Below are the code and all the weights of a small trained network. Each question names an input and a target symbol and asks about switching units off, where a switched-off unit gives its printed mean instead of its output.

import numpy as np


def w(rows, s, z=0):
    codes = np.array(rows[::2]) - 128.0
    scale = np.full(codes.shape[1], s)
    scale[-1] = z or s
    return codes * scale


def norm(h):
    return h / np.sqrt((h * h).mean(-1, keepdims=True) + 1e-5)


def f(y):
    return y / 2 * (1 + np.tanh(0.7978845608 * (y + 0.044715 * y**3)))


def softmax(a):
    e = np.exp(a - a.max(-1, keepdims=True))
    return e / e.sum(-1, keepdims=True)


def log_softmax(a):
    a = a - a.max(-1, keepdims=True)
    return a - np.log(np.exp(a).sum(-1, keepdims=True))


def net(x, mask):
    ids = ['αβηθλμπτψ'.index(c) for c in x.split()]
    T = len(ids)
    res = E[ids] + P[:T]
    u = 0
    for l in range(2):
        q, k, v = (norm(res) @ M[l].T for M in (Q, K, V))
        z = softmax(np.where(np.tri(T) > 0, q @ k.T / 3**0.5, -1e9)) @ v
        res = res + np.where(mask[u], z, O[l][:, -1]) @ O[l][:, :-1]
        u += 1
        y = f(norm(res) @ A[l][:, :-1].T + A[l][:, -1])
        res = res + np.where(mask[u : u + 4], y, B[l][:, -1]) @ B[l][:, :-1]
        u += 4
    return log_softmax(norm(res)[-1] @ U[:, :-1].T + U[:, -1])


Q, K, V, O, A, B = {}, {}, {}, {}, {}, {}
E = w([
[78,112,181,137,52,50,127,125,127],'α',
[132,175,104,153,108,111,221,73,136],'β',
[85,132,81,159,115,118,126,242,69],'η',
[133,93,92,22,54,200,44,83,130],'θ',
[210,75,148,132,160,108,155,117,80],'λ',
[125,183,254,181,154,186,92,155,135],'μ',
[105,130,58,141,51,155,136,181,130],'π',
[132,190,137,155,128,178,116,120,201],'τ',
[125,140,103,136,159,44,78,84,99],'ψ',
],0.0093)
P = w([
[111,223,110,2,183,172,164,139,5],'0',
[137,151,102,55,136,162,142,128,47],'1',
[136,172,117,68,108,146,141,132,96],'2',
[144,147,133,94,129,133,118,133,122],'3',
[144,118,135,114,130,137,113,139,152],'4',
[146,85,145,147,153,132,93,146,179],'5',
[167,52,145,178,153,135,60,122,203],'6',
[195,47,156,226,143,139,65,83,185],'7',
],0.0044)
Q[0] = w([
[182,89,56,120,77,117,216,115,88],'L0H1',
[169,59,145,96,162,253,173,182,144],'L0H1',
[150,174,152,204,87,113,194,77,156],'L0H1',
],0.0062)
K[0] = w([
[86,20,102,236,43,26,101,143,191],'L0H1',
[12,252,103,137,76,123,141,91,158],'L0H1',
[158,44,124,231,180,122,74,157,245],'L0H1',
],0.0049)
V[0] = w([
[173,64,117,108,197,132,38,181,61],'L0H1',
[142,148,94,151,159,89,187,89,113],'L0H1',
[183,83,152,114,124,145,253,115,67],'L0H1',
],0.0041)
O[0] = w([
[135,15,159,35,225,135,135,211,239,195],'L0H1',
[177,162,89,113,187,114,202,104,81,250],'L0H1',
[3,57,134,130,222,131,184,61,81,194],'L0H1',
],0.0037,0.0019)
A[0] = w([
[100,152,152,113,82,111,155,103,73,59],'L0N1',
[87,151,155,146,182,103,121,252,66,101],'L0N2',
[98,82,149,192,143,94,198,115,168,5],'L0N3',
[73,146,145,16,59,157,99,40,75,17],'L0N4',
],0.004,0.0018)
B[0] = w([
[145,50,169,112,165,144,164,154,76,165],'L0N1',
[109,48,101,214,100,152,104,249,119,254],'L0N2',
[193,76,127,156,133,173,82,29,225,94],'L0N3',
[168,5,156,83,94,160,91,255,115,239],'L0N4',
],0.0035,0.00034)
Q[1] = w([
[159,202,62,182,178,232,85,94,164],'L1H1',
[106,79,166,159,115,134,1,132,99],'L1H1',
[47,137,84,105,45,183,150,181,184],'L1H1',
],0.0099)
K[1] = w([
[193,235,50,126,146,239,141,90,233],'L1H1',
[132,94,205,112,96,135,2,177,175],'L1H1',
[137,140,25,111,14,217,116,216,49],'L1H1',
],0.0081)
V[1] = w([
[136,96,148,96,98,152,95,187,174],'L1H1',
[101,192,118,101,99,113,136,158,2],'L1H1',
[20,104,142,76,197,183,178,142,98],'L1H1',
],0.0045)
O[1] = w([
[131,194,137,165,141,152,254,34,145,6],'L1H1',
[138,57,128,188,217,130,107,74,254,222],'L1H1',
[212,204,126,193,21,93,92,136,177,113],'L1H1',
],0.0039,0.0021)
A[1] = w([
[170,165,101,155,93,137,108,125,159,100],'L1N1',
[102,116,97,135,128,141,126,153,104,90],'L1N2',
[120,84,118,111,244,120,98,107,149,65],'L1N3',
[181,114,123,159,124,110,102,119,252,3],'L1N4',
],0.013,0.0061)
B[1] = w([
[108,102,189,156,145,105,110,147,120,143],'L1N1',
[144,88,106,154,97,125,165,211,174,126],'L1N2',
[78,74,138,103,254,138,134,107,158,244],'L1N3',
[176,75,179,152,65,45,66,70,230,132],'L1N4',
],0.0091,0.011)
U = w([
[51,78,223,97,62,39,142,157,37,84],'α',
[169,204,70,170,110,110,213,48,105,236],'β',
[157,103,83,39,58,223,56,109,130,160],'η',
[112,133,113,140,117,137,118,143,132,3],'θ',
[85,50,120,98,251,142,121,110,148,164],'λ',
[123,119,122,138,112,141,113,133,128,2],'μ',
[117,94,57,215,92,151,160,241,164,199],'π',
[126,213,233,192,140,218,81,159,127,133],'τ',
[254,137,132,121,113,52,80,145,189,102],'ψ',
],0.0047,0.0026)

Each question gives the input, a string of symbols that net reads in full, and the target symbol t.
The units are the heads (3 rows each of Q, K, V and O) and the neurons (one row each of A and B). Each row of codes is followed by its name. A weight is (code - 128) times the scale printed after its matrix; where a second scale follows, it is the last column's (O, A, B and U).
mask holds one flag per unit, layer by layer, with each layer's heads first. A switched-off unit (its flag False) gives its mean, the last column of its rows in O or B, instead of its output. The means were averaged over made-up inputs and are rounded, as every weight is.
A unit's drop is (log p(t) with every unit on - log p(t) with that unit switched off) / (log p(t) with every unit on - log p(t) with every unit switched off).
The circuit of an input: a set's keep is (log p(t) with only the set's units on - log p(t) with every unit switched off) / (log p(t) with every unit on - log p(t) with every unit switched off). Starting from all 10 units, units are removed one at a time, each time the one whose removal leaves the highest keep (on an exact tie, the one counted first), for as long as the keep stays at least 0.8.
units of the circuit, in order: the units of the circuit, biggest drop first
unit that matters most: the unit with the biggest drop
k most important neurons: the k neurons with the biggest drops, biggest first
k most important neurons of layer l: the k neurons of layer l with the biggest drops, biggest first
drop when u is switched off: that unit's drop, to one decimal
input ψ β π ψ θ π, target ψ: units of the circuit, in order	[L1N4, L1H1]
input α β ψ λ ψ λ, target ψ: units of the circuit, in order	[L0H1, L1H1, L1N3]
input τ ψ α λ α τ, target ψ: units of the circuit, in order	[L1N4]
input β π ψ ψ ψ α, target α: units of the circuit, in order	[L1H1, L1N3]
input λ β β ψ λ, target β: units of the circuit, in order	[L0H1, L1N3, L1H1]
input β μ α π η η θ, target η: 2 most important neurons	[L1N3, L0N4]
input λ β α ψ θ α, target ψ: units of the circuit, in order	[L1N4, L1N3, L0N3]
input λ ψ ψ λ ψ η λ, target ψ: units of the circuit, in order	[L0H1, L1H1, L1N4]
input ψ η μ τ, target τ: units of the circuit, in order	[L1H1, L1N3, L1N1]
input α α λ β ψ β, target ψ: units of the circuit, in order	[L1N4, L1N3]
input β ψ θ η β ψ η, target π: 2 most important neurons	[L1N3, L1N2]
input β μ π α, target α: 2 most important neurons	[L1N3, L1N4]
input β ψ β, target ψ: 2 most important neurons of layer 1	[L1N3, L1N4]
input β ψ η τ ψ α β π, target π: unit that matters most	L1H1
input α ψ ψ τ α, target ψ: drop when L0H1 is switched off	0.0
input λ ψ ψ μ π, target π: drop when L1N2 is switched off	0.1
input θ η α ψ η, target π: drop when L1N3 is switched off	0.2
input θ β ψ α ψ μ, target τ: drop when L1N3 is switched off	0.7
